Below is a small trained network, with its code and all its weights. Each question gives an input and a target symbol and asks what happens when units are switched off, that is, made to give their printed mean instead of their output.

import numpy as np


def w(rows, s, z=0):
    codes = np.array(rows[::2]) - 128.0
    scale = np.full(codes.shape[1], s)
    scale[-1] = z or s
    return codes * scale


def f(y):
    return y / 2 * (1 + np.tanh(0.7978845608 * (y + 0.044715 * y**3)))


def softmax(a):
    e = np.exp(a - a.max(-1, keepdims=True))
    return e / e.sum(-1, keepdims=True)


def log_softmax(a):
    a = a - a.max(-1, keepdims=True)
    return a - np.log(np.exp(a).sum(-1, keepdims=True))


def net(x, mask):
    ids = ['ΓΠΦΩαβεηθλμξψ'.index(c) for c in x.split()]
    T = len(ids)
    res = E[ids] + P[:T]
    r = res
    for j in range(3):
        rows = slice(3 * j, 3 * j + 3)
        q, k, v = (r @ M[0][rows].T for M in (Q, K, V))
        z = softmax(np.where(np.tri(T) > 0, q @ k.T / 3**0.5, -1e9)) @ v
        o = O[0][rows]
        res = res + np.where(mask[j], z, o[:, -1]) @ o[:, :-1]
    y = f(res @ A[0][:, :-1].T + A[0][:, -1])
    res = res + np.where(mask[3:19], y, B[0][:, -1]) @ B[0][:, :-1]
    return log_softmax(res[-1] @ U[:, :-1].T + U[:, -1])


Q, K, V, O, A, B = {}, {}, {}, {}, {}, {}
E = w([
[185,168,129,102,122,108,184,18],'Γ',
[80,160,175,157,135,96,141,54],'Π',
[95,219,243,146,132,123,192,131],'Φ',
[108,152,171,180,131,136,212,64],'Ω',
[67,200,166,149,142,105,122,53],'α',
[72,193,177,62,199,149,154,73],'β',
[82,37,162,131,171,128,226,168],'ε',
[23,119,80,149,177,200,184,28],'η',
[166,109,94,103,169,197,243,65],'θ',
[136,92,167,145,96,2,127,49],'λ',
[235,44,159,77,159,105,165,138],'μ',
[23,97,81,177,148,72,62,54],'ξ',
[189,147,146,102,188,97,24,145],'ψ',
],0.016)
P = w([
[118,113,165,99,62,160,132,60],'0',
[120,122,164,129,94,159,151,72],'1',
[141,127,164,143,118,146,145,106],'2',
[135,135,158,169,129,118,134,118],'3',
[135,147,133,163,153,132,157,113],'4',
[148,180,119,176,144,102,133,122],'5',
[139,167,91,179,148,89,136,145],'6',
[141,166,72,121,202,98,120,119],'7',
[127,60,115,90,207,78,110,92],'8',
[106,9,211,127,116,136,110,118],'9',
[199,76,150,161,42,173,101,112],'10',
],0.015)
Q[0] = w([
[179,195,109,102,149,127,154,113],'head 1',
[106,146,79,175,245,25,177,136],'head 1',
[208,109,222,134,158,108,139,48],'head 1',
[123,79,146,155,18,219,53,133],'head 2',
[83,149,172,139,226,138,82,151],'head 2',
[68,96,247,147,181,90,152,42],'head 2',
[142,133,74,103,2,117,123,182],'head 3',
[153,190,159,162,208,127,140,82],'head 3',
[112,173,104,124,152,74,110,147],'head 3',
],0.0078)
K[0] = w([
[62,147,68,226,102,118,140,180],'head 1',
[141,231,51,175,218,131,119,189],'head 1',
[49,90,134,156,232,167,92,198],'head 1',
[115,52,255,77,83,196,108,76],'head 2',
[201,97,106,131,169,62,209,88],'head 2',
[142,93,87,77,253,39,122,131],'head 2',
[86,131,191,118,22,186,150,157],'head 3',
[153,79,24,194,170,23,217,191],'head 3',
[137,213,87,188,165,156,194,136],'head 3',
],0.0076)
V[0] = w([
[136,154,210,218,29,109,160,153],'head 1',
[115,82,150,157,102,108,4,43],'head 1',
[89,57,67,198,96,149,120,109],'head 1',
[1,85,147,151,133,113,202,111],'head 2',
[216,171,74,193,83,69,203,103],'head 2',
[203,77,204,14,151,128,182,142],'head 2',
[113,81,201,116,100,23,88,123],'head 3',
[84,249,180,98,34,80,60,55],'head 3',
[94,165,135,229,150,126,90,169],'head 3',
],0.0087)
O[0] = w([
[160,52,135,13,171,147,138,124,138],'head 1',
[107,135,122,152,148,184,139,199,176],'head 1',
[9,83,173,146,93,77,144,154,12],'head 1',
[93,65,163,97,145,55,80,112,254],'head 2',
[133,59,74,89,2,169,77,112,134],'head 2',
[151,102,41,134,99,114,152,36,222],'head 2',
[146,213,59,39,106,54,121,188,165],'head 3',
[149,194,147,95,155,189,58,160,247],'head 3',
[98,103,110,86,207,123,100,78,44],'head 3',
],0.0098,0.0043)
A[0] = w([
[119,94,139,137,55,129,91,119,167],'neuron 1',
[159,104,100,180,171,199,151,138,139],'neuron 2',
[178,118,170,121,200,203,117,89,110],'neuron 3',
[124,98,138,132,142,144,52,196,87],'neuron 4',
[163,98,104,95,116,103,183,153,251],'neuron 5',
[78,136,45,97,132,213,133,116,165],'neuron 6',
[115,77,99,138,176,189,171,128,174],'neuron 7',
[101,114,169,175,122,74,98,74,113],'neuron 8',
[181,97,102,129,121,65,76,170,207],'neuron 9',
[93,202,124,129,212,136,105,67,159],'neuron 10',
[180,80,83,176,80,155,162,155,181],'neuron 11',
[135,210,103,155,166,108,189,135,252],'neuron 12',
[151,153,255,156,160,115,120,87,219],'neuron 13',
[81,177,56,149,122,51,97,79,155],'neuron 14',
[56,149,113,137,193,90,133,105,160],'neuron 15',
[86,187,117,185,143,156,106,166,104],'neuron 16',
],0.0084,0.0036)
B[0] = w([
[164,80,134,147,111,142,161,171,153],'neuron 1',
[127,79,215,104,139,175,179,80,160],'neuron 2',
[115,155,72,92,131,141,95,126,222],'neuron 3',
[150,87,103,113,208,156,155,131,150],'neuron 4',
[122,166,161,168,136,140,137,88,170],'neuron 5',
[184,183,139,123,99,102,134,149,156],'neuron 6',
[163,151,187,85,122,90,57,123,155],'neuron 7',
[111,147,212,65,88,148,121,171,179],'neuron 8',
[125,192,217,162,99,142,164,110,162],'neuron 9',
[134,95,128,158,70,119,123,142,248],'neuron 10',
[44,176,90,125,164,171,144,113,176],'neuron 11',
[155,114,171,161,153,106,135,78,206],'neuron 12',
[61,79,47,159,157,112,114,109,247],'neuron 13',
[122,153,162,114,160,134,164,160,172],'neuron 14',
[146,123,147,160,81,102,117,173,182],'neuron 15',
[184,114,129,121,157,125,255,121,159],'neuron 16',
],0.0076,0.012)
U = w([
[133,118,102,157,60,214,104,137,153],'Γ',
[91,143,120,121,141,187,112,120,28],'Π',
[115,158,105,62,106,136,133,133,90],'Φ',
[159,80,122,87,149,129,82,71,94],'Ω',
[101,130,111,105,143,168,118,120,85],'α',
[79,161,1,170,107,96,104,65,171],'β',
[115,101,122,96,169,104,191,147,47],'ε',
[78,104,141,178,71,185,84,77,62],'η',
[123,44,112,130,109,186,125,87,198],'θ',
[117,161,136,82,73,78,129,108,40],'λ',
[170,131,119,158,126,142,202,119,45],'μ',
[71,140,147,162,130,159,119,159,250],'ξ',
[148,161,163,224,183,164,78,77,221],'ψ',
],0.0074,0.0024)

Each question gives the input, a string of symbols that net reads in full, and the target symbol t.
The units are the heads (3 rows each of Q, K, V and O) and the neurons (one row each of A and B). Each row of codes is followed by its name. A weight is (code - 128) times the scale printed after its matrix; where a second scale follows, it is the last column's (O, A, B and U).
mask holds one flag per unit, heads first, then neurons. A switched-off unit (its flag False) gives its mean, the last column of its rows in O or B, instead of its output. The means were averaged over made-up inputs and are rounded, as every weight is.
A unit's drop is (log p(t) with every unit on - log p(t) with that unit switched off) / (log p(t) with every unit on - log p(t) with every unit switched off).
The circuit of an input: a set's keep is (log p(t) with only the set's units on - log p(t) with every unit switched off) / (log p(t) with every unit on - log p(t) with every unit switched off). Starting from the 12 units with the biggest drops (on a tie, the unit counted first), units are removed one at a time, each time the one whose removal leaves the highest keep (on an exact tie, the one counted first), for as long as the keep stays at least 0.8.
units of the circuit, in order: the units of the circuit, biggest drop first
unit that matters most: the unit with the biggest drop
k most important neurons: the k neurons with the biggest drops, biggest first
heads that matter: for each layer, one digit per head in row order, 1 if its drop is at least 0.15 and else 0, layers parted by /
input μ β Φ, target μ: 2 most important neurons	neuron 13; neuron 3
input ε Φ β Φ λ ψ β, target μ: heads that matter	010
input Φ Π α λ Π β Φ β Γ μ, target μ: unit that matters most	head 3
input ψ ψ ψ β ψ η, target μ: heads that matter	110
input Γ Φ Ω μ β ψ Φ β β η, target ψ: heads that matter	110
input β Π Φ ε Φ, target λ: units of the circuit, in order	head 3; head 2; neuron 8
input η β Φ Φ η, target η: heads that matter	011
input Φ θ η ε μ Φ, target μ: heads that matter	011
input β Φ β θ Φ ξ θ Φ Φ, target θ: heads that matter	011
input Ω ψ λ ξ β, target ε: heads that matter	111
input β Φ Φ Φ ξ, target Ω: heads that matter	101
input Φ Φ Ω, target Ω: heads that matter	100
input η β θ α, target η: heads that matter	001
input λ β ψ λ μ β β θ, target ψ: units of the circuit, in order	head 1; neuron 12
input α θ Π ψ β η ξ μ, target ξ: unit that matters most	head 1
input Γ ψ λ Φ ψ ψ λ, target μ: heads that matter	110
input θ λ ε ψ η, target μ: heads that matter	110
input θ λ β ε η η, target ξ: 2 most important neurons	neuron 8; neuron 14
input Φ Φ Π β λ Φ, target Φ: heads that matter	111
input Γ θ Γ Γ θ β, target η: units of the circuit, in order	head 3; head 2
input ψ η β μ ξ Π Ω Γ β ψ Γ, target ψ: units of the circuit, in order	head 2; neuron 12
input β β β Γ ξ ψ θ, target ψ: heads that matter	001
input ξ β β Γ Φ Γ ψ, target Γ: unit that matters most	head 2
input Π α ψ Γ ε β Γ ψ β, target μ: units of the circuit, in order	head 2; neuron 16; head 1
input Γ β ψ Γ β β λ Φ α, target λ: heads that matter	001
input ε η α Ω β Π β β, target ψ: units of the circuit, in order	neuron 12; head 1
input Γ β ξ θ η β, target η: units of the circuit, in order	head 3; head 1; neuron 8
input Φ η λ β θ θ Φ Φ β, target Ω: units of the circuit, in order	head 1
input Π α θ Φ, target θ: units of the circuit, in order	head 3; head 1; head 2
input ε Φ η Φ β θ ξ η Φ, target ξ: units of the circuit, in order	head 1; head 2
